Here is a tiny trained network, its code and every weight. The questions are about switching its units off for an input and a target symbol, where a switched-off unit gives its printed mean instead of its output.

import numpy as np


def w(rows, s, z=0):
    codes = np.array(rows[::2]) - 128.0
    scale = np.full(codes.shape[1], s)
    scale[-1] = z or s
    return codes * scale


def norm(h):
    return h / np.sqrt((h * h).mean(-1, keepdims=True) + 1e-5)


def f(y):
    return np.maximum(y, 0)


def softmax(a):
    e = np.exp(a - a.max(-1, keepdims=True))
    return e / e.sum(-1, keepdims=True)


def log_softmax(a):
    a = a - a.max(-1, keepdims=True)
    return a - np.log(np.exp(a).sum(-1, keepdims=True))


def net(x, mask):
    ids = ['αβγδεζηθλμξστφψ'.index(c) for c in x.split()]
    T = len(ids)
    res = E[ids] + P[:T]
    u = 0
    for l in range(2):
        r = norm(res)
        for j in range(3):
            rows = slice(3 * j, 3 * j + 3)
            q, k, v = (r @ M[l][rows].T for M in (Q, K, V))
            z = softmax(np.where(np.tri(T) > 0, q @ k.T / 3**0.5, -1e9)) @ v
            o = O[l][rows]
            res = res + np.where(mask[u + j], z, o[:, -1]) @ o[:, :-1]
        u += 3
        y = f(norm(res) @ A[l][:, :-1].T + A[l][:, -1])
        res = res + np.where(mask[u : u + 4], y, B[l][:, -1]) @ B[l][:, :-1]
        u += 4
    return log_softmax(norm(res)[-1] @ U[:, :-1].T + U[:, -1])


Q, K, V, O, A, B = {}, {}, {}, {}, {}, {}
E = w([
[113,155,148,124,122,96,137,124,142,120],'α',
[132,153,39,162,196,140,135,141,50,136],'β',
[136,149,138,151,112,105,113,113,145,132],'γ',
[176,100,95,70,130,144,89,195,140,137],'δ',
[128,154,147,139,121,104,128,108,151,146],'ε',
[31,196,139,70,151,217,66,40,178,211],'ζ',
[48,150,197,132,5,248,231,155,25,112],'η',
[125,144,126,128,128,95,136,115,150,127],'θ',
[68,40,194,200,160,124,41,145,127,87],'λ',
[131,171,140,128,111,109,136,108,148,130],'μ',
[91,135,123,162,198,228,184,196,172,106],'ξ',
[127,151,142,140,105,115,128,124,145,121],'σ',
[142,71,105,154,137,166,187,86,136,116],'τ',
[69,77,71,99,59,93,65,75,54,161],'φ',
[140,98,199,108,208,139,148,107,58,223],'ψ',
],0.0027)
P = w([
[159,138,172,68,185,107,71,104,99,2],'0',
[104,147,150,132,113,149,104,133,160,170],'1',
[115,172,140,171,107,123,124,128,146,170],'2',
[100,157,141,184,97,113,130,139,149,183],'3',
[90,162,136,215,91,107,161,132,142,198],'4',
[67,141,129,248,82,122,163,122,133,216],'5',
[90,133,120,202,81,128,147,150,133,203],'6',
],0.00086)
Q[0] = w([
[127,24,99,109,220,221,142,132,66,79],'0.h0',
[31,121,230,176,161,39,175,10,102,110],'0.h0',
[94,41,127,172,155,174,200,69,141,126],'0.h0',
[193,136,86,71,131,173,53,210,136,162],'0.h1',
[180,27,71,71,230,251,125,130,31,72],'0.h1',
[173,28,51,53,228,252,108,155,34,94],'0.h1',
[50,221,227,197,43,4,140,47,203,151],'0.h2',
[124,75,84,160,235,208,162,124,85,141],'0.h2',
[212,24,29,51,217,254,112,209,45,82],'0.h2',
],0.0039)
K[0] = w([
[146,69,34,67,101,224,109,218,55,203],'0.h0',
[212,149,177,77,175,91,82,156,124,22],'0.h0',
[193,147,120,77,115,110,39,224,140,150],'0.h0',
[102,94,150,207,114,120,171,104,109,145],'0.h1',
[146,154,104,207,81,79,153,175,186,253],'0.h1',
[140,124,122,210,81,87,153,155,157,247],'0.h1',
[138,116,161,78,169,161,80,94,99,20],'0.h2',
[170,121,123,115,55,68,83,217,229,240],'0.h2',
[107,131,90,198,79,92,176,172,173,240],'0.h2',
],0.0039)
V[0] = w([
[114,109,150,170,98,147,141,25,110,124],'0.h0',
[70,173,111,158,104,132,68,94,124,187],'0.h0',
[178,102,112,48,60,93,72,145,95,127],'0.h0',
[126,103,178,118,104,38,199,125,81,120],'0.h1',
[207,150,146,88,51,188,194,172,173,119],'0.h1',
[191,86,125,25,175,85,117,104,139,185],'0.h1',
[139,83,107,85,87,88,2,215,122,120],'0.h2',
[199,97,193,188,177,164,118,129,88,89],'0.h2',
[31,142,221,70,134,167,128,131,34,147],'0.h2',
],0.0022)
O[0] = w([
[17,83,94,85,125,140,150,92,114,134,97],'0.h0',
[52,157,146,123,169,60,92,110,142,189,152],'0.h0',
[174,149,112,118,23,105,81,151,104,105,140],'0.h0',
[188,80,134,129,125,174,201,122,153,252,89],'0.h1',
[165,223,80,35,95,99,76,119,192,158,151],'0.h1',
[200,116,206,59,204,206,97,25,108,152,189],'0.h1',
[91,126,114,72,92,250,83,177,118,86,249],'0.h2',
[66,164,232,107,52,96,166,83,103,155,138],'0.h2',
[116,207,128,65,190,112,213,204,34,209,90],'0.h2',
],0.0021,0.0016)
A[0] = w([
[45,125,148,127,211,239,135,116,129,119,8],'0.n0',
[212,53,158,187,105,236,196,5,143,107,21],'0.n1',
[91,56,148,132,108,213,145,163,155,130,93],'0.n2',
[133,76,155,139,50,191,134,115,183,155,98],'0.n3',
],0.0022,0.0016)
B[0] = w([
[150,214,200,124,164,104,160,133,252,119,246],'0.n0',
[38,82,39,46,181,148,176,140,156,78,250],'0.n1',
[128,61,115,182,205,86,112,143,129,131,250],'0.n2',
[113,132,120,71,175,85,136,97,94,90,255],'0.n3',
],0.0024,0.00083)
Q[1] = w([
[137,51,52,155,165,230,110,126,56,66],'1.h0',
[105,48,19,167,240,248,34,245,122,86],'1.h0',
[182,68,36,152,239,238,24,252,170,142],'1.h0',
[125,27,44,77,168,122,160,88,175,56],'1.h1',
[70,201,91,165,223,174,159,81,85,59],'1.h1',
[193,37,47,149,155,208,52,203,106,119],'1.h1',
[223,17,7,44,56,252,17,192,18,111],'1.h2',
[24,223,250,208,53,5,219,24,209,96],'1.h2',
[116,217,181,83,10,108,112,79,35,103],'1.h2',
],0.0041)
K[1] = w([
[87,53,30,197,106,166,128,212,115,220],'1.h0',
[88,121,48,208,115,225,90,204,145,136],'1.h0',
[127,141,64,199,131,229,79,208,127,106],'1.h0',
[93,8,26,82,177,103,157,69,189,147],'1.h1',
[65,164,66,196,157,145,177,38,56,65],'1.h1',
[131,70,31,142,187,176,77,190,137,168],'1.h1',
[99,83,60,141,34,106,57,152,161,245],'1.h2',
[152,160,196,94,175,144,160,80,76,3],'1.h2',
[157,177,204,89,29,145,57,85,19,75],'1.h2',
],0.004)
V[1] = w([
[91,58,194,123,76,90,187,195,185,194],'1.h0',
[93,84,151,137,174,126,95,68,110,148],'1.h0',
[154,125,114,36,176,45,153,134,47,140],'1.h0',
[24,143,165,196,156,84,209,131,133,145],'1.h1',
[119,177,167,76,146,97,114,167,84,32],'1.h1',
[88,121,118,175,161,88,181,119,119,250],'1.h1',
[21,11,175,160,133,127,121,140,219,161],'1.h2',
[117,84,60,8,146,113,137,211,102,150],'1.h2',
[129,141,150,39,237,84,217,184,133,114],'1.h2',
],0.0017)
O[1] = w([
[135,49,251,118,47,138,143,119,172,148,72],'1.h0',
[151,139,124,120,98,64,81,165,45,115,118],'1.h0',
[150,108,33,115,75,128,91,87,163,190,128],'1.h0',
[191,93,69,90,130,188,71,149,111,112,39],'1.h1',
[149,71,60,181,123,163,142,174,158,213,208],'1.h1',
[182,168,123,118,122,157,76,112,126,44,2],'1.h1',
[168,225,117,56,92,128,195,131,104,99,136],'1.h2',
[123,151,171,178,109,158,178,45,96,98,253],'1.h2',
[164,123,79,234,84,223,146,125,150,73,233],'1.h2',
],0.0019,0.00096)
A[1] = w([
[255,180,91,35,46,191,41,160,134,40,1],'1.n0',
[133,137,50,115,164,158,125,175,121,191,67],'1.n1',
[139,141,155,159,130,68,127,75,72,235,137],'1.n2',
[65,181,159,59,136,68,95,126,87,111,26],'1.n3',
],0.0027,0.00068)
B[1] = w([
[204,178,77,48,58,228,23,251,140,27,248],'1.n0',
[152,153,167,142,109,128,144,55,81,104,219],'1.n1',
[173,86,129,66,176,141,125,184,119,62,206],'1.n2',
[150,108,58,156,100,150,107,78,77,187,187],'1.n3',
],0.0031,0.0017)
U = w([
[217,63,67,122,233,37,38,110,235,156,92],'α',
[35,21,240,224,130,108,40,139,115,42,130],'β',
[206,176,239,101,81,20,156,19,150,37,245],'γ',
[100,228,204,174,246,211,231,229,228,72,28],'δ',
[206,165,83,37,60,220,13,224,154,45,213],'ε',
[140,240,44,216,236,111,88,81,4,66,22],'ζ',
[59,43,134,74,111,60,157,233,226,212,205],'η',
[82,36,44,63,51,85,40,90,17,223,121],'θ',
[162,206,80,68,126,42,197,172,141,213,115],'λ',
[235,64,109,245,43,237,168,79,160,223,87],'μ',
[51,29,35,51,155,183,223,25,174,28,99],'ξ',
[28,191,197,104,3,206,241,174,25,136,15],'σ',
[67,222,36,191,20,4,125,145,210,113,117],'τ',
[32,206,157,67,160,209,42,18,209,214,247],'φ',
[213,77,225,23,249,185,183,125,48,184,68],'ψ',
],0.0042,0.0014)

Each question gives the input, a string of symbols that net reads in full, and the target symbol t.
The units are the heads (3 rows each of Q, K, V and O) and the neurons (one row each of A and B). Each row of codes is followed by its name. A weight is (code - 128) times the scale printed after its matrix; where a second scale follows, it is the last column's (O, A, B and U).
mask holds one flag per unit, layer by layer, with each layer's heads first. A switched-off unit (its flag False) gives its mean, the last column of its rows in O or B, instead of its output. The means were averaged over made-up inputs and are rounded, as every weight is.
A unit's drop is (log p(t) with every unit on - log p(t) with that unit switched off) / (log p(t) with every unit on - log p(t) with every unit switched off).
The circuit of an input: a set's keep is (log p(t) with only the set's units on - log p(t) with every unit switched off) / (log p(t) with every unit on - log p(t) with every unit switched off). Starting from the 12 units with the biggest drops (on a tie, the unit counted first), units are removed one at a time, each time the one whose removal leaves the highest keep (on an exact tie, the one counted first), for as long as the keep stays at least 0.8.
units of the circuit, in order: the units of the circuit, biggest drop first
most important unit: the unit with the biggest drop
top k neurons: the k neurons with the biggest drops, biggest first
top k neurons in layer l: the k neurons of layer l with the biggest drops, biggest first
drop of u: that unit's drop, to one decimal
input φ ε β α ψ δ σ, target δ: most important unit => 0.h1
input θ α β δ α ψ μ, target ξ: units of the circuit, in order => 0.n1, 0.h1
input δ β ψ μ δ γ, target φ: units of the circuit, in order => 0.h0, 0.h1
input θ τ α α μ, target ξ: units of the circuit, in order => 0.h1, 0.n1
input σ δ γ δ, target η: units of the circuit, in order => 1.h1, 1.n0, 1.h0
input φ τ σ α, target δ: units of the circuit, in order => 0.h1, 0.n0, 0.h2
input φ δ δ β γ, target δ: units of the circuit, in order => 0.h2, 0.h1, 0.n0
input τ μ τ τ ε, target γ: units of the circuit, in order => 0.h2, 1.n2
input θ θ θ α, target ξ: units of the circuit, in order => 0.h1, 0.n1, 1.n0, 1.h1
input θ α ε, target ξ: units of the circuit, in order => 0.h1, 0.n1
input η θ δ ξ θ γ, target λ: top 2 neurons => 1.n2, 1.n0
input ε θ ε δ φ α, target ε: units of the circuit, in order => 1.h1, 1.h2
input ξ δ β θ, target τ: units of the circuit, in order => 0.h1, 1.n0
input ψ τ α θ ξ ξ α, target ψ: top 2 neurons in layer 1 => 1.n2, 1.n0
input τ τ σ, target γ: units of the circuit, in order => 0.h2
input ζ τ μ γ, target ζ: units of the circuit, in order => 0.h2, 0.h1
input φ σ δ δ ε, target δ: units of the circuit, in order => 0.h2, 0.h1, 0.n0
input τ ε δ ε τ γ, target γ: units of the circuit, in order => 0.h2, 1.n2
input τ δ α δ, target μ: top 4 neurons => 1.n0, 1.n1, 1.n2, 0.n1
input δ σ β θ μ, target φ: most important unit => 0.h2
input α δ τ φ δ, target ξ: top 2 neurons => 1.n0, 0.n2
input σ δ β α δ β δ, target ζ: top 2 neurons => 1.n1, 1.n0
input φ ξ γ, target δ: top 2 neurons => 0.n0, 1.n0
input δ θ α λ δ ξ δ, target δ: top 2 neurons => 1.n0, 1.n3
input τ δ α θ, target γ: top 3 neurons => 0.n1, 1.n0, 1.n2
input τ δ ψ δ σ, target γ: top 2 neurons => 1.n2, 1.n0
input δ θ τ λ τ θ θ, target φ: most important unit => 0.h0
input γ σ α α, target θ: top 2 neurons in layer 1 => 1.n3, 1.n0
input α φ σ δ σ α σ, target μ: drop of 1.n3 => 0.0
input α ψ ε δ ψ μ ε, target μ: drop of 0.n3 => 0.0
